Each row has a class, written as a number after it.
[  36 -255 -142 -322  -51 -265  179  360  138  -58 -132  134  -97 -136
  244  624   78    5  -79   47  199 -112 -352  490   21  -30 -133 -360
   51  290  157 -101   32   68   28   78  -24 -311 -202] => 11
[ -12 -353 -274  -91  175 -196   91  477   -5 -262 -154  -32 -167   53
  172  522  147  167   65  135  268  140 -138  291 -148 -264  248 -238
  -84  186  286   40  196  167  166  191   14 -121 -102] => 6
[-253  365 -117  352  110   15  -80  -12  111 -176 -140 -316  318  325
  399 -102  177  213  120    8   51 -251 -212  124  200  187  -80  -69
  -82   62   43  101   26  334 -287  -57 -356  -60  145] => 9
[ -15 -218   50  165  286  326  -55  480  -44 -401 -157 -316   86   78
 -352 -430  312   28   -4  109 -228 -107  190   85  150  -65 -226 -137
  -48    3   41  -32 -142  387 -198   56 -178  108  439] => 0
[ 193   58  -90  102  136  435   89   45   40   99  -13 -293   22 -112
   72  528   96   48 -239  304  155   52 -362  141  197  112 -204 -129
 -129   88 -163 -197 -424   88   95   37   63 -343   56] => 5
[ -47  142   -9  217  483  305 -102   34   67 -358 -258 -376  212  179
  398 -539  524  280  378  -61 -110 -262  416 -102  -41 -171  -35  -55
   54  340  345  -97  353  513 -174   -5 -387 -485  251] => 2
[-306  -99 -271  269 -360 -161   78  200  142  -57  441  -40   -7  -26
   61  339 -155  -49 -257  114  -20  -66  -70  341   66   55  -95 -172
  328  101  156  141 -211   38  205  -38  184  -16 -250] => 2
[ -76  307  -37  -22  310  238   31  463  117 -383 -158 -457  373   90
 -122 -106  310  243 -138 -115  -83  168   46   -9  145   45  -74  173
 -319   78   52  -53  -87  262 -158 -205 -282   86  257] => 5
[  99 -660  -90   58  -83 -243  187  376  -84  156   51  163  -70  -68
  239  433  -24  209  113 -121  293  148 -125  272  -52  190  412   -4
 -179   97  122   62  -54   26  210  223   45 -273 -288] => 3
[ 413  206   26 -149   22  169  210  293 -235  162 -101 -172   -1 -134
  118  357   91  428 -391  159  204  111 -396   37  319  381 -204   36
 -151   85 -296  -10 -506  218  -80  156 -381 -287   81] => 10
[-297  276 -170  348   67  166 -143  152  229 -341  256 -460  294   34
  322  195  622  583  -34 -117  -92 -217  295  387   93  -70  127 -176
   99   72  261  -21 -533  563  161  -62 -383   45  106] => 0
[  95 -437 -334  114   84  -80   34  262 -127   12  -19   62  -78  160
  490  570 -166  -13  -43  -16   89  136  174  300 -159  102  259 -173
  110  -37  138  443  -20  248  104    6   13 -105  -75] => 0
[ 140 -187   81   60  289  379  -45 -100   65   11  -71 -179  122   36
   -1  461  201  107 -133  130  332  -56 -109  168 -112  237  -71  173
 -117   24 -176   53 -482   58   85  -40  105 -164   29] => 7
[ -60   58 -109 -218 -280  667 -320  181  -22  214 -307  -37  -14 -418
   95  495  109  104  -80 -183  157   -1 -831  240  521 -248 -114  130
 -557  289  -93   58 -400   68  -77   43   62 -130  -99] => 11
[-209 -343 -310  -77   44 -265  148  176   93  -14  -36  216 -139   90
  258  548   80   68    7  161  170   45   80  420   27 -103  298 -318
  118   99  315  -15   20  194  269  -86 -145 -214 -166] => 9
[ 157  -21   12  154  156  273  -93  -26  -62  100   32  -94  164 -249
   60  181  -21   -9  379    1   84 -100  -70   18 -110  445   48   73
  -23 -149 -262  -40 -142  -26  188  -25   71 -186  169] => 7
[  28   35  155  288  797  -10 -443  396 -183  -59  209  -81 -461 -229
  570 -157 -120  596  170 -134  -16   78  498  471 -430  332  545  198
  147  362  528    0  -66 -157 -100 -806 -140 -157 -307] => 3
[ 188 -479  -60 -149 -222 -150   74  215  -65  264  -64  145 -174 -275
  286  478  269  205 -266  166   79   60 -231  136  199   12  370 -153
   76  244 -106   52   47  125  187  270   59 -260   70] => 4
[   1 -521  -99  143 -148  -49  131  118   67  -63  -17  139  -72   48
  165  714  163  194  -80   44  314   21 -195  436  121  -21  128 -256
 -239  205   76    1   17  284  163  212  180  -60 -150] => 8
[-490  234   78  614 -251 -285  316  324 -469 -175  151 -250  125  113
  242 -456 -310  -85 -311  597   36   88 -183   20  472   -3 -309  276
  498  295 -170 -223 -195  276   69  510 -508 -555  190] => 1
[ -76 -505 -429 -213   36 -497  543  299  -94    5  219  184 -201   74
 -312  444  182   15   39  259   64   23  345  397 -104  161  220 -523
 -122   77    2    1  159    0  130   19  -28 -263 -351] => 8
[ 133 -364 -250 -321  -19 -168  -47  464  -13  -62 -174   96 -168 -154
  300  510  142  133  -43  -51  119 -108  -57  185   62  -28   44 -173
  199   90  252  231 -195  163   86   68 -126 -246 -113] => 6
[-350 -388  184  293  226  -13  197  354  110 -372 -129  161  -94  -90
  450  511    6 -227   -8 -405  286  227 -647  648  -77  123   81 -403
 -200   78  232 -138  315  -37  185  287  219 -319    7] => 4
[ 183   39  -80  181  170  362   17  -62   31   55  -72 -264   43 -209
  123  473  135  123   33  234  158   50  -86  142  150  158   21  -92
  -37  -39 -165  -36 -336  106  202 -194   92 -204   80] => 2
[  42 -620  123  371 -326  -91   81  500  164   42   68   56 -215 -402
  371  735  254  370 -178 -504  -26   45 -316  594  254 -415  380 -220
  149  332  170 -144  316   94  -53  132  282  247  -65] => 2
[-364  143  -63  196  128   73 -112  321   47 -270  157 -348   61  139
   12 -394  176    6  143 -111 -293 -211  175  137  -73 -110    5 -144
 -191  134  166   28  137  103 -321 -124 -309  -36  130] => 7
[ -71 -349 -225  -44 -132 -137  231   32   65  174 -238  193 -136  129
  399  659  275  193    6 -245  381   40 -342  241  -36 -254  311  -31
 -323  329   57   80  288  169    7  245  -90 -304 -199] => 5
[ -39  131 -186   89   62  288 -252  167  -12 -358 -143 -255  242   37
  -77 -214  106  148   85 -145 -194 -123 -135   55  388  -49 -217  188
 -282  -28 -191    6 -151  337 -207  231  -25   97  155] => 0
[  84 -147   56 -527 -158  184  114  388  107 -561 -489 -194 -113  -26
 -551 -111  572  372  152 -594   97   -9   -3   41  347 -899  244   91
 -349   41   88  -67   34  271  -36   23  -29 -236  212] => 4
[   8 -497 -245  146   51 -199  153  305  141   74    5  160  -33   21
   55  701  -27  -37  -94   17  236   71   45  278   -2  138   36 -139
   17   13  184 -176 -149   30  201  118   28 -370 -217] => 1
[ -37  855  -64  307  121 -346 -205   10 -138 -252 -581 -269  113  271
   92 -420   33  -82 -249   56    6  134  345  -73  388  315  -68 -289
   30  397  499 -144  240  240  135  110 -239 -697   58] => 10
[  38  199 -161  490   56  433   -8 -154  -19  135  -20 -252   97 -217
  279  699 -150   89 -126  391  380   61 -519  209  417  341 -194   76
  100  183 -194 -111 -394  -27  288  -33  410 -390 -163] => 4
[ -27  158  -72  298  210  -41  -20  259 -109 -533 -102 -452  259  236
 -262 -242  352  173   75  -21   61   54  342 -296  189   27  117  127
 -185  -66   25    6 -111  275  315  223 -142 -315  336] => 8
[-295 -207 -373  -99  131  253  387   32   62 -602  593  365 -521 -114
  789  373  325  349 -119  409  104 -154  260  507  194    6 -336 -318
  517  640  219 -539 -304   95   61 -209 -257   50 -361] => 5
[ -42    4 -280 -554 -254   41   46  229  177 -172 -393  198  112  187
  280  515  110  -21  105 -153  248 -119 -409  577   90 -255  100 -390
  -51  445  239 -285  430  196 -242   94   46 -307 -201] => 11
[-129  436   96   85 -182   88  -36  -81 -113  484   16  -50   30 -116
  324  529 -352 -272 -126  139  222   -2 -731   68  203  198 -165  122
    0  361  -82 -189  -28 -345  239  210  142  -39 -239] => 6
[  70 -221  -94   21 -379 -286   95  231   -3  201   -2  161 -290  135
  304  349 -255   57 -279 -273  262   19 -263  260   50   84  130  112
  347  126   54  141 -197   98   55  249    0 -122 -258] => 0
[ 265 -386 -258  -36  179 -193   55  224  124   29 -220  125  -69  -51
   91  840  -24  141  -83   49  309   13 -175  537   27  223   64 -185
   75  187   81 -143   77   60   98   39  316 -323 -273] => 9
[-392  348  167    5   54 -141  176  709  172 -563 -389 -784  374 -142
  105 -296  284  -46  540  -50  361  -66 -176   46  136   61 -165  109
 -272  436  398  463  312  273  121 -154  128  142   12] => 3
[ 114  127 -437  347  387  465  -48  141  -39   -5 -222 -265  -90   13
  -20  463 -288  -49  279  175   42  125   17  182  387  127   44 -316
 -215 -367   42  -80 -516  105  207 -466 -102 -373   76] => 10
[-203  122 -183  420  123  -68   23   44 -166 -146   57 -321  120  378
  248  176  439  395 -188  171  -93 -167  171  -35  480 -518  281  -78
   44   49   85  -68 -122  209 -182  165 -386 -177   68] => 0
[-218  319  -85  385   35  616  -83  218   50   70 -304 -345  317  -76
 -688  114  272   11 -316    8 -156  245 -473  374   13 -196   43 -227
 -201  265 -107 -302  514  129 -236 -401  225 -449  655] => 9
[ 124 -242 -230 -121  -40 -286   33  167   18  -69 -369  156 -191  -47
  -90  463   10  -80 -118  -71  249   40 -170  289  -15   87  -55  -88
  -64   46  -48  164   25   18   18   94  211 -261 -144] => 3
[ 271  -59  196  -52  -21  228 -192  -77   42  122 -348 -168  -63   -9
   87  206  102 -185  -13  288  223 -155 -102 -151  326   -2  -55 -148
 -131 -118    6   -6 -278  164   50  174   63 -261   91] => 2
[-227    7 -204  150  167  108   50  253  -19 -166 -308 -266   43   65
 -305 -143  226 -207  177   36  -92   34   57  219  226   48   38 -240
 -332   99  -24   55  180  243   24   64   42   76  154] => 0
[ -41   -1  -21   59   44  213 -407  234  -95 -158  -38 -168  129   12
   71  -51  260  258  -36   27 -167 -166  145  192   14  -11   74  -49
 -350   51  -19  118  -97  269 -372  -88 -267   43  250] => 9
[-124 -165 -157 -223 -126 -127  111  132  174   27 -152  199  -63  -79
   87  451    8  -53  -53  -51  145   34 -311  457   30   61   -2 -233
 -102   45   31  -81   36  176    1  118  -43 -187 -168] => 7
[-182  -89  101  175  -91  221 -126  330  224 -273   78 -430  166   88
  111 -282  427  295   43  147  -29 -188  119  -96  144 -156  279   -5
  227   44  152 -152 -207  318  -44 -379 -250 -111  562] => 6
[ -85 -229 -240  129  -68 -102  173  118   63  -95   59  125 -160  -17
  133  382  165  182 -287   78   52  110 -362  455   15  -24  -57 -326
 -134  355   52  -42  212  307  164  336   24 -219  -86] => 2
[ 208  235  -67   28  224  527 -170   68 -175  -74  -49 -314  290 -115
  169  522 -457 -140   94  514   23   23 -544  379  431  222 -215 -137
 -238  -13 -281 -253 -170   93   27  -40  393 -383   72] => 0
[ 382  489 -209  274  298  -10 -200   66 -282 -365   -5    6   89  199
 -329 -407 -161  417 -283 -289 -483  -40  253  122  305  284 -517 -102
  127   44  159 -256 -420  290   65  306 -465 -291    7] => 1
[ -45  -22  -33  256  -23  -33  -73  194 -156 -116   17 -153   92  228
  -16 -212  236  290 -177   11 -161  -49  188  117  189   50  115 -127
 -276  274   77  134  -53  249 -115  -55 -332   82  152] => 11
[ 199  178 -374  253  220  357   30  -21 -111  109  112 -179  -70  119
  151  138 -173  159 -168  189   49  198 -346   74  -34  243 -118   -4
  -44   83 -181 -196 -351   18    4  215  -95 -331  -81] => 0
[-244 -731    5 -196   77 -192   78  204 -275  243  180  668 -496 -371
   96  436  340  -21 -200   33 -127   49  457  596   73  -60  582 -208
  267  299  -22  -69  631  -21 -127  157  345  352 -314] => 1
[ -54  338  -52  410  333 -101  -27  110   -8 -499  -27 -450  385  293
   86 -275  325  351 -167  -96  -94   77  234 -154  -18  195 -111  161
 -295  237   57  120   87  118 -177  -48 -301   -2  210] => 7
[ -72 -334 -154  -64   -5 -324  169  230   97  -55   53   28  135  108
   52  289  -27 -157   11  166  169  -12   16  298  -42  444   31 -276
 -191  169   93    3  185   37   28  117  218 -229 -272] => 8
[-179 -194  135   87  258  103    2    4  -77  -47  -52 -190  289  272
  104  -71  441   89  -41  223  101  -61  -58 -288   95 -122   57  133
 -507   96   33  150 -111  111   -6  264 -268   -4  177] => 0
[  59  135    5  214  164  155 -116  417  -26 -305 -199 -249  246    2
 -177 -218  352  310  -48  -55 -113  -15  252  100  216  385   21 -131
  -90   61   86  -45 -118  295 -211 -372 -314 -156  434] => 1
[ 120   99  -65   20  262  259  197  151   28   80 -213 -281  -22 -224
  -75  399 -116 -338  124  229  232  -53 -176  145  184  351 -373  -86
  213   10 -102  -86 -209   41  276   46  211 -389  -74] => 7
[ 244 -514  -99  383  258  614  -32  277    9 -244   -2 -278  412  110
  -35  224  -77  521  311   15  207  150   88  269  126  451  342  175
 -262 -101  -44  246 -306  294   13 -890  194  -39  340] => 9
[ 178 -453 -168 -133 -113 -448  212  292  122   17 -530  137 -309  -42
  -39  492   62  -49  -91   73  396  238 -102  177  253 -136  135 -274
 -112  106  314   -1  -74  234  358  297   13 -388 -193] => 1
[-129 -296 -456 -214  -13 -318  324  316  184  178 -250   31 -159  129
   13  500  -19 -174 -186 -202  127  104 -218  436   98   47  127 -115
   38  241   71  174  115   80   89   36  139 -267 -330] => 0
[  53 -317 -326 -173  215 -204  105  415    9 -139 -120   81 -144  -54
  305  552  -20    6  -96  185   10   55 -298  446   36   89  -87 -491
  -86  195  209  -14  137  200   96  156  -58 -367 -102] => 6
[ 210   51   12  -27  136  529   35  315   34  209 -155 -321    7 -324
   45  317  118 -131   54  244  220  -16 -323  -59    7   69 -280  -13
  123  140  -86 -179 -209  131  202  166   36 -270  176] => 11
[-383  101 -110   11  240   96  -47  449  197 -598 -334 -372  184   14
  111  -99  303 -151  322  138 -101 -242   66  376  340  -71 -196 -181
  -89  283   64 -151  272  312 -205 -168  -75  296  272] => 9
[-216  182  104  205  110  203 -183   59  -27 -109  -14 -369  344  215
  -33  -86  238   10 -196 -262   50 -109  148 -110  -69  -73  -51  316
 -121  -89   11   92 -335  -17 -198   49 -212 -392  123] => 9
[-196 -130  224  319 -478 -285  -42  548  141 -222 -611  567  154 -113
  -91  440  -32  156  -88 -273  615  224 -620  361  218  577 -446 -107
 -884  640  491 -252  426  -55 -269 -263 -198  -27 -119] => 2
[-179 -155 -112   69  227    5 -197  326   20 -282    3  -40  -41  367
   81 -112  281  365  -60  -46   47  -23  -52  160 -163 -185  355   31
 -398  156  188   -9   48  102 -404  -25 -309  103   29] => 5
[-103  199 -158  165  215   39  -98  455   36 -349 -197 -359  291   62
  -16  -19  260  251   -4   40   32    7  118  197  249  284   77 -135
 -252  -52   71  -49 -111  350 -206  -97 -215 -262  174] => 10
[ 283  368 -213  570  313  147   -5 -109 -177  240 -163 -253 -142 -271
   93  385 -160   27   -1   65 -123  162  128  441  -63  585  -99 -381
   69   54 -147  177 -176  135  313 -347  -37 -152   75] => 2
[   0 -114  -40  385  156  334 -177  397 -263 -212   -4 -146  134  119
   46 -182   42  387    3 -244 -102   86  311  226  206  185  273  -28
 -173  -17  198  138 -195  370 -140 -152 -231 -183  156] => 10
[ 210 -753 -466 -518  -66 -673  368  297    5  210 -413  285 -652 -157
 -185  585 -230 -204  131  282  -44  154 -438  413  -10 -685  342 -338
   88 -222 -416  113  558  182   40  387  228  218  -31] => 6
[ 123 -262  -52  117   71   92   82  624   -5 -231 -282 -167  281  155
 -460  -24  320  436  182   76  181  179  156  108  115  106  316  -90
 -386  128  282 -148  264  591  197  -73 -128 -339  336] => 3
[ 276    5  128  125   71  572   78  155 -189  313   44 -238  124 -335
 -248  361  124   -2 -163  254  187   87  -94  107   37  505 -153 -108
  -71   38 -247  -78 -408   87  247  -78  107 -428  195] => 11
[  60 -427 -293  -28   75  -82   48  314  -21  -17  -62   23 -190   47
  212  488   31   69  -43    3   76   38  -55  397  -11   49  232 -284
   14   36   75  133  -71  170   59   86   16  -68 -111] => 6
[ -99  342 -167   61  -35  211 -107  261  183 -430 -182 -240  -81 -138
 -250  -90  533  349 -132 -166   52   67   94  290  231  155  -10 -176
 -360   -4  -92 -234  -27  350 -391  -75 -101  -82   49] => 2
[ 158  123   16  111  468  369   49  212   33 -177 -143 -358  208 -271
  -82  243  122   16   88  136  231   38 -335 -149   41  244 -404  106
  -60 -196 -109  -20 -479 -140  141  136   75 -130   23] => 4
[-276 -385 -214  114   40 -303  238  103  -48 -132  241  120 -251  235
  356  206 -108  -68   65  167  160  -71 -103  432   70   61  191 -266
   91   66   79  109   80  131   84  292  130  -44 -350] => 0
[-119    1   -2  154  189  188  -66  314  -38 -197  -86 -288   87  -27
  -67 -197  284  108  -58    7  -97   42  138   86   61   43   -1  -41
 -172  126   40  -10  -30  252 -135    6 -164  -86  189] => 8
[ -34 -378 -267   86  239   54  468  452  -79   62  335  176 -285  -73
  172  389  152  160 -302 -177  167   60  524  402 -409  508  -67 -211
  655   68  219   58 -473  -33    1 -305 -332 -403 -256] => 10
[-137   76  -11   77  416  393  -53  303 -196 -207  -66 -282  -50  131
   -6 -254  181  110  216  -65 -225  -70  440  253  119 -111  117   -5
 -121  149   79   23    7  338 -108 -207 -271  186  157] => 0
[  17  197  -15   84 -578  190   39  147   92   53  -16  -42  221 -308
   20 -113 -147 -107 -341 -347 -429  276 -163 -239  427   15 -689 -111
 -581  -24   27   57 -384   28 -146  197 -410  448   16] => 4
[ 218  -20  113  202  230  472  -39   20  -82  125 -112 -140   25  -79
   55  401   71   55  -75  270  198   63 -125  112  122  340  -13 -109
  -26 -106 -179 -153 -418  108   68 -130  -30  -91  215] => 8
[ 728  112  351  456  239  195 -115  230 -152 -107  -39 -324   11   65
  197  485   36  294 -398  245  282   78  -87 -242  279  130 -344 -164
   37  133  294 -215 -285  213  338  601   82  -38   44] => 11
